Here is a tiny trained network, its code and every weight. The questions are about switching its units off for an input and a class, where a switched-off unit gives its printed mean instead of its output.

import numpy as np


def w(rows, s, z=0):
    codes = np.array(rows[::2]) - 128.0
    scale = np.full(codes.shape[1], s)
    scale[-1] = z or s
    return codes * scale


def f(y):
    return np.maximum(y, 0)


def log_softmax(a):
    a = a - a.max(-1, keepdims=True)
    return a - np.log(np.exp(a).sum(-1, keepdims=True))


def net(x, mask):
    res = np.array(x, float).reshape(1, 7) / 4 @ E
    y = f(res @ A[0][:, :-1].T + A[0][:, -1])
    res = res + np.where(mask, y, B[0][:, -1]) @ B[0][:, :-1]
    return log_softmax(res[-1] @ U[:, :-1].T + U[:, -1])


A, B = {}, {}
E = w([
[132,125,131,126,123,132,125],'x0',
[134,125,131,127,130,127,129],'x1',
[168,13,41,102,125,239,254],'x2',
[131,127,129,127,124,137,121],'x3',
[129,128,128,129,130,130,125],'x4',
[123,130,130,127,135,130,130],'x5',
[230,180,21,12,110,72,73],'x6',
],0.0049)
A[0] = w([
[157,146,82,74,133,104,105,37],'neuron 1',
[124,119,101,126,150,158,145,181],'neuron 2',
[140,129,155,148,121,142,135,64],'neuron 3',
[137,128,136,134,134,112,127,113],'neuron 4',
[36,109,241,214,145,181,180,1],'neuron 5',
[131,130,104,128,116,125,113,95],'neuron 6',
[99,155,170,132,138,78,52,196],'neuron 7',
[128,152,130,140,168,136,98,233],'neuron 8',
[131,142,115,114,106,139,116,96],'neuron 9',
[129,58,20,96,150,243,239,208],'neuron 10',
[80,113,196,188,135,164,155,34],'neuron 11',
[120,128,177,156,144,149,153,46],'neuron 12',
[173,175,35,2,147,100,75,11],'neuron 13',
[134,116,124,143,147,115,110,184],'neuron 14',
[90,226,209,150,148,45,6,219],'neuron 15',
[139,124,146,139,126,127,137,87],'neuron 16',
[154,160,68,39,129,106,94,30],'neuron 17',
],0.0086,0.00063)
B[0] = w([
[109,130,108,184,124,131,83,172],'neuron 1',
[127,138,146,104,125,134,145,150],'neuron 2',
[132,130,119,138,121,120,110,139],'neuron 3',
[146,132,140,124,139,157,113,134],'neuron 4',
[119,158,30,200,141,101,15,226],'neuron 5',
[133,120,129,141,132,136,109,138],'neuron 6',
[153,108,148,75,113,162,197,194],'neuron 7',
[122,140,123,110,97,109,157,150],'neuron 8',
[124,124,144,145,127,118,108,139],'neuron 9',
[154,138,232,18,99,128,219,238],'neuron 10',
[121,133,77,172,152,100,60,187],'neuron 11',
[128,127,102,154,136,114,97,158],'neuron 12',
[80,128,84,235,161,107,44,220],'neuron 13',
[122,138,135,122,113,132,127,137],'neuron 14',
[167,92,192,21,110,169,255,255],'neuron 15',
[131,135,110,129,135,123,134,134],'neuron 16',
[97,132,92,207,143,132,81,189],'neuron 17',
],0.01,0.0084)
U = w([
[166,113,216,2,96,155,228,255],'0',
[94,138,35,251,152,92,35,1],'1',
],0.0077,0.00067)

Each question gives the input, the list of numbers given to net, and the class t.
The units are the neurons (one row each of A and B). Each row of codes is followed by its name. A weight is (code - 128) times the scale printed after its matrix; where a second scale follows, it is the last column's (A, B and U).
mask holds one flag per neuron, in row order. A switched-off neuron (its flag False) gives its mean, the last column of its row in B, instead of its output. The means were averaged over made-up inputs and are rounded, as every weight is.
A unit's drop is (log p(t) with every unit on - log p(t) with that unit switched off) / (log p(t) with every unit on - log p(t) with every unit switched off).
The circuit of an input: a set's keep is (log p(t) with only the set's units on - log p(t) with every unit switched off) / (log p(t) with every unit on - log p(t) with every unit switched off). Starting from the 12 units with the biggest drops (on a tie, the unit counted first), units are removed one at a time, each time the one whose removal leaves the highest keep (on an exact tie, the one counted first), for as long as the keep stays at least 0.8.
circuit, biggest first: the units of the circuit, biggest drop first
top k neurons: the k neurons with the biggest drops, biggest first
drop when u is switched off: that unit's drop, to one decimal
input [3,0,-1,4,2,-6,-3], class 1: circuit, biggest first : (neuron 10)
input [1,-7,5,5,7,7,7], class 1: top 2 neurons : (neuron 13; neuron 15)
input [8,-4,4,7,5,-3,7], class 1: top 2 neurons : (neuron 13; neuron 15)
input [2,-6,-7,-6,-5,3,6], class 0: top 3 neurons : (neuron 15; neuron 5; neuron 7)
input [-2,-6,-8,3,3,-6,-7], class 0: top 2 neurons : (neuron 15; neuron 7)
input [5,-3,6,-2,-8,6,-8], class 1: top 3 neurons : (neuron 5; neuron 15; neuron 11)
input [2,-7,3,3,0,0,5], class 1: top 2 neurons : (neuron 15; neuron 13)
input [-6,-8,-8,8,3,3,7], class 0: top 3 neurons : (neuron 15; neuron 7; neuron 5)
input [8,-3,4,-6,0,3,-6], class 1: top 3 neurons : (neuron 5; neuron 15; neuron 11)
input [-6,4,0,3,2,-2,1], class 1: drop when neuron 10 is switched off : 2.8
input [1,6,-7,7,2,6,-4], class 0: drop when neuron 15 is switched off : 1.9
input [2,8,-8,-5,4,-5,-4], class 0: drop when neuron 15 is switched off : 1.1
